Below are the code and all the weights of a small trained network. Each question names an input and a target symbol and asks about switching units off, where a switched-off unit gives its printed mean instead of its output.

import numpy as np


def w(rows, s, z=0):
    codes = np.array(rows[::2]) - 128.0
    scale = np.full(codes.shape[1], s)
    scale[-1] = z or s
    return codes * scale


def norm(h):
    return h / np.sqrt((h * h).mean(-1, keepdims=True) + 1e-5)


def f(y):
    return np.maximum(y, 0)


def softmax(a):
    e = np.exp(a - a.max(-1, keepdims=True))
    return e / e.sum(-1, keepdims=True)


def log_softmax(a):
    a = a - a.max(-1, keepdims=True)
    return a - np.log(np.exp(a).sum(-1, keepdims=True))


def net(x, mask):
    ids = ['ΘΞαβγδεζημφψω'.index(c) for c in x.split()]
    T = len(ids)
    res = E[ids] + P[:T]
    r = norm(res)
    for j in range(3):
        rows = slice(2 * j, 2 * j + 2)
        q, k, v = (r @ M[0][rows].T for M in (Q, K, V))
        z = softmax(np.where(np.tri(T) > 0, q @ k.T / 2**0.5, -1e9)) @ v
        o = O[0][rows]
        res = res + np.where(mask[j], z, o[:, -1]) @ o[:, :-1]
    y = f(norm(res) @ A[0][:, :-1].T + A[0][:, -1])
    res = res + np.where(mask[3:15], y, B[0][:, -1]) @ B[0][:, :-1]
    return log_softmax(norm(res)[-1] @ U[:, :-1].T + U[:, -1])


Q, K, V, O, A, B = {}, {}, {}, {}, {}, {}
E = w([
[122,66,196],'Θ',
[11,133,247],'Ξ',
[100,95,178],'α',
[27,162,141],'β',
[201,74,156],'γ',
[135,162,55],'δ',
[139,146,172],'ε',
[157,95,156],'ζ',
[24,172,207],'η',
[213,174,158],'μ',
[203,151,106],'φ',
[149,166,112],'ψ',
[30,136,239],'ω',
],0.014)
P = w([
[101,105,161],'0',
[138,143,108],'1',
[179,106,220],'2',
[134,142,102],'3',
[178,103,219],'4',
[131,143,97],'5',
[171,84,240],'6',
[127,140,95],'7',
[177,97,235],'8',
[123,132,94],'9',
[189,104,249],'10',
[117,126,93],'11',
[198,119,244],'12',
],0.015)
Q[0] = w([
[157,54,178],'h0',
[140,118,107],'h0',
[93,119,5],'h1',
[125,121,190],'h1',
[167,93,123],'h2',
[77,2,52],'h2',
],0.031)
K[0] = w([
[114,79,65],'h0',
[151,133,151],'h0',
[212,137,106],'h1',
[74,141,160],'h1',
[164,115,116],'h2',
[147,2,149],'h2',
],0.037)
V[0] = w([
[141,247,153],'h0',
[140,94,129],'h0',
[144,140,136],'h1',
[56,121,148],'h1',
[113,167,66],'h2',
[152,102,85],'h2',
],0.011)
O[0] = w([
[192,252,141,158],'h0',
[116,78,138,124],'h0',
[124,142,116,121],'h1',
[79,27,134,253],'h1',
[153,206,167,166],'h2',
[162,167,102,96],'h2',
],0.012,0.0053)
A[0] = w([
[89,171,111,79],'n0',
[198,112,56,186],'n1',
[167,84,48,124],'n2',
[180,142,162,2],'n3',
[192,72,169,51],'n4',
[111,129,142,75],'n5',
[110,124,138,165],'n6',
[151,128,216,163],'n7',
[255,67,146,156],'n8',
[200,140,205,17],'n9',
[231,82,77,55],'n10',
[160,112,89,110],'n11',
],0.026,0.0052)
B[0] = w([
[106,171,165,147],'n0',
[195,146,74,152],'n1',
[160,208,166,150],'n2',
[79,158,130,166],'n3',
[170,180,99,195],'n4',
[138,112,119,139],'n5',
[151,160,112,159],'n6',
[133,41,139,249],'n7',
[108,2,162,211],'n8',
[58,116,88,215],'n9',
[101,15,87,148],'n10',
[109,97,106,135],'n11',
],0.056,0.015)
U = w([
[197,129,191,106],'Θ',
[122,117,168,120],'Ξ',
[154,165,153,254],'α',
[64,176,183,207],'β',
[189,104,95,68],'γ',
[179,140,79,165],'δ',
[7,140,114,65],'ε',
[191,113,87,96],'ζ',
[96,124,243,58],'η',
[84,126,100,124],'μ',
[113,112,6,16],'φ',
[94,174,72,245],'ψ',
[149,120,165,103],'ω',
],0.023,0.0074)

Each question gives the input, a string of symbols that net reads in full, and the target symbol t.
The units are the heads (2 rows each of Q, K, V and O) and the neurons (one row each of A and B). Each row of codes is followed by its name. A weight is (code - 128) times the scale printed after its matrix; where a second scale follows, it is the last column's (O, A, B and U).
mask holds one flag per unit, heads first, then neurons. A switched-off unit (its flag False) gives its mean, the last column of its rows in O or B, instead of its output. The means were averaged over made-up inputs and are rounded, as every weight is.
A unit's drop is (log p(t) with every unit on - log p(t) with that unit switched off) / (log p(t) with every unit on - log p(t) with every unit switched off).
The circuit of an input: a set's keep is (log p(t) with only the set's units on - log p(t) with every unit switched off) / (log p(t) with every unit on - log p(t) with every unit switched off). Starting from the 12 units with the biggest drops (on a tie, the unit counted first), units are removed one at a time, each time the one whose removal leaves the highest keep (on an exact tie, the one counted first), for as long as the keep stays at least 0.8.
units of the circuit, in order: the units of the circuit, biggest drop first
unit that matters most: the unit with the biggest drop
k most important neurons: the k neurons with the biggest drops, biggest first
which heads matter: for each layer, one digit per head in row order, 1 if its drop is at least 0.15 and else 0, layers parted by /
drop of u: that unit's drop, to one decimal
input Θ ε β ω ψ ψ δ, target ε: 2 most important neurons	n9, n3
input Θ ψ η Θ, target Θ: units of the circuit, in order	n9, n2, h2, n7
input Θ γ α μ Θ η δ η, target η: 3 most important neurons	n9, n4, n0
input φ ψ Θ, target ε: units of the circuit, in order	n9, h0
input μ ψ φ ψ ψ μ α ψ ω, target ε: which heads matter	101
input μ φ η ψ ε η β ψ Θ μ Ξ ψ η, target ε: units of the circuit, in order	n9, n8
input δ α η β δ α, target α: 3 most important neurons	n9, n8, n7
input Ξ γ ψ Θ β β η η α ω φ Θ, target Θ: which heads matter	000
input Θ η ζ Ξ δ η ψ ψ Ξ α β ζ, target ζ: units of the circuit, in order	h2, n10, n2, n1
input ψ ψ Ξ, target ε: 2 most important neurons	n9, n8
input δ ψ β β, target β: 2 most important neurons	n7, n8
input ψ ψ β α β η, target η: 4 most important neurons	n9, n0, n4, n8
input Θ ψ ψ, target ε: which heads matter	001
input ψ ω φ β Θ ψ ψ, target ε: which heads matter	101
input α ε β Ξ γ ε, target ε: which heads matter	100
input ψ δ β φ, target φ: 3 most important neurons	n1, n7, n4
input γ δ Ξ δ α β, target β: unit that matters most	n7
input ω φ β ε ω β φ η Θ ε, target ε: unit that matters most	h0
input ψ Ξ Ξ ζ δ, target Θ: 2 most important neurons	n9, n2
input ε φ α β Ξ ζ ψ ψ, target ψ: most important neuron	n8
input δ η ψ δ Θ φ Ξ α η Ξ Θ φ, target φ: drop of h1	0.4
input ψ γ ψ ψ ψ μ ζ ψ η, target ε: drop of n0	0.0
input φ ζ ω ζ ψ ω μ η φ β ω ζ, target ζ: drop of h1	0.2
